In the rows, 128 means zero.
Each row is followed by its group and then its class within the group.
[154 121 180 101 138 107 139 126 135 142 113 181 128 123 111 164 134 146
 119 142 137  92 117  92 123 136 139 144 108 129  87 143  95 173 134 110
 219 136  58 159 123 181 142 113 132  95  81 137 136 232 122 108  43 138]
<91>/Z680
[133 112 165 128 132 169 108 128 138 145 100 118  89 141 122 125 137 168
 115  69  87 146 127 148  89 128 163 131 137 119 108 124 112 161 140 141
 120 133 118 157 106 129 145 107 134 202 152 144 141  91 112  90  81 134]
<94>/Z324
[160 119 103 106  79 100 124 145 121 198  99 187  99 139 113 151 130 139
 141 139  89 148 133 129  75 139 129 114 122 145 158 107 102 193 148 120
 140 156 126 150  84 152 191  98 125 122 104 175 110 247 171  93  46  98]
<100>/Z688
[142 111 106 133  98 113  96 150 176 177 126 141  48 148 125 141 134 118
 129  78 116 135 126 155  68 147 140 107 125 118 104  96 108 138 163  94
 145 150 118 143  90 138 130 105 129 120 139 203 155 157 116  73  94 143]
<94>/Z409
[140 121 126  98 116 109 124 123 140 149  93 181  95 114 116 133 140 137
 135 110 125 136 118 136  97 113 134 128  98 119  96 110 107 152 150 116
 204 149 110 157  86 134 120 105 132 143 107 138 127  96 122 103  79 116]
<93>/Z977
[161 115 153 103  97 100  92 133 158 169 100 189  90 149 103 157 144 140
 152  87 120 102 114 116  71 140 160 126  76 106  87 128 102 168 153 116
 223 160  76 158  83 143 130  92 108 147 119 175 136 133 124  55  38 114]
<93>/Z977
[143 124  99 111  91 120  98 150 157 189 115 148  69 134 118 149 121 132
 142  84 102 135 133 152  59 164 159 120 135 116 136 130 103 141 151 125
 140 156 154 173 103 128 143  87 127 139 128 190 129 109 138  89  99 131]
<94>/Z324
[144 128 127 142 119 141 112 124  81 194  85 175 131 106 107 141 142 162
 118 135 104 133 138 118 116 115 123 103 117 133 153 111  90 135 136 145
 117 131 137 148 114 144 119 102  89 151 127 122 100 227 135 115  41  84]
<100>/Z948
[160 116 124 116  86  98 119 139 116 228  78 191  62 128 106 165 113 145
 141 148 102 114 108 122  92 133 149 104  72 112 141 145 119 140 154 121
 146 135 137 160 126 177 144 102 124 144 116 173 123 252 111  97  26  97]
<100>/Z688
[144 139 115 113 106  97 115 145 167 162 113 150  57 156 168 158 132 130
 141  77 105 153 122 148  63 131 165 101 137 114 121 125 129 155 154 130
 154 143 128 137  91 117 137  96 116 142 130 179 126 135 141  86  98 142]
<94>/Z409
[141 119 116 120 101 102 131 138  94 202  78 160 131 133 114 145 108 145
 143 158 105 125 131 143  91 133 108 121 108 131 158  95 123 119 121 140
 133 162 169 122 114 159 143 110 119 135 146 173 120 226 136  83  82 102]
<100>/Z948
[ 86 129 117 137 105 122 110 150 114 160 111 159 133 138 111 137 111 134
 123 129 114 138 125 117 116 143 111 122 108 136 152 127 108 129 118 153
 125 122 147 129 123 150 132 115 107 124 121 145 116 224 146 134  76 105]
<100>/Z377
[152 134 130  97 122 121 140 147 116 166  69 158 120 125 126 135 122 147
 137 123 100 151 106 117  84 122 154 106 121 136 128 114 100 154 165 127
 157 146  85 136 133 150 136 108 123 139  96 161 136 173 123 115  47  81]
<100>/Z688
[149 107 113 106  81 108 118 150 183 206 112 129  21 120 179 102 128 143
 130  89 101 137 120 146  49 116 177 120 124  91  82 115 119 137 153 126
 169 135 134 148 105 151 154 113 129 141 127 201 133  93  93  63  77 135]
<94>/Z409
[178 109 137  98  96  87 100 109 150 153 116 178 115 173  85 134 150 126
 156 130 159 116 137 127 107 138 113  96  98 131 116 115 122 115 102 137
 165 167 136 152  79 143 157 102 111 149 105 137 123  82 103  69 122 127]
<93>/Z633
[156  92 125 109  84  88 137 117 159 173 124 187 127 160 107 164 127 117
 131 149 122 111 131 112 116 131 101 123  88 124  96 123 109 100 107 112
 205 143 141 152 105 166 130  98 134 158 110 156 135 121  87  85  99 124]
<93>/Z633
[164 119 143 100  91  94 117 116 128 172 101 197 102 145 101 157 130 149
 130 118 122 114 120 129  78 134 147 130  99 118  85 117 103 134 146 128
 208 160  97 158  74 132 125  86 143 142 111 166 129 114 114  60  34 121]
<93>/Z977
[175 114 139 112  87  99 130 118 156 168  92 190  99 138 105 152 126 144
 141 127 148  92 138 125  97 145 148 133  91 170  81  97 117 132 155 116
 205 149  94 131  88 220 128  70 135 141  91 162 130 111 103  56  75 146]
<93>/Z977
[126 108 107 127  98 120 113 134 147 218 106 146  79 135 120 164 119 134
 158 108 105 149 139 125  61 136 150 109 124  97 107 134 124 116 153 121
 171  71 145 142  95 117 138  86 121 137 124 189 150 161 126  79  78 123]
<94>/Z409
[161 109 157  83 108 107 113 121 142 192 108 183  87 106 101 153 141 176
  67 156 110 135 123  89  89 124 135 156 117 114  83 132  89 169 153 116
 228 148  55 159  92 170 119 109 133 115  98 138 145 237 111  80  14  90]
<91>/Z43

Each row is followed by its group and then its class within the group.
[136 119 168 151 139 106 117 129 116 166 109 119 131 124 127 113 172 142
 129 145 146 146 129 131 136 123 116 126 207 114 129 113 137 158 137  96
 139  84 133 108  89 129 144 137 112 103 181 124  90 190  88 144 112 190]
Z862/Z870
[ 93 133 142 119 135  87 103 120 130 109 127 116 125 118 125 101 130 127
 118 133 146 113 118 131 114 116 124 135 139 128 127 130 130 126 167 139
 149 121 118 136 131 119 142 140 148 127 117 117  86 123 141  99 100 130]
Z839/Z399
[138 144 170 114 152 116 110 133 123 151 128  85 158 121 152 119 162 132
 134 127 127 146 134 174 126 127 102 128 160 124 115 117 140 162 124 116
 125  89 115 113 121 128 144 141 113  85 107 119 115 183 101 144 136 169]
Z862/Z898
[137 133 136 133 152  94 117 128 118 143 120 109 131 138 135 118 152 146
 132 132 125 125 136 160 146 121 122 139 152  98 141 122 140 156 128 107
 113 105 138 129 114 135 119 143 123 119 120 126 105 157  94 139 120 156]
Z862/Z898
[103 123 197 140 155 104 111 126 126 153 113 102 133  99 141  92 168 140
 109 135 150 144 125 142 119 109 100 149 188 121 120 105 150 155 123 125
 128  92 124 102  96 122 133 132 121 102 167 129 109 183 110 125 117 188]
Z862/Z870
[100 213 149 174 140 102 105 124 113  94 120 121 161 100 137  74 141 136
 122 128 161 110 116 115 115 108 118 141 161 130 120 108 133 130 166 150
 101  79 121 135 133 119 157 130 169 115 128 113  85 131 132 113  93 157]
Z839/Z963
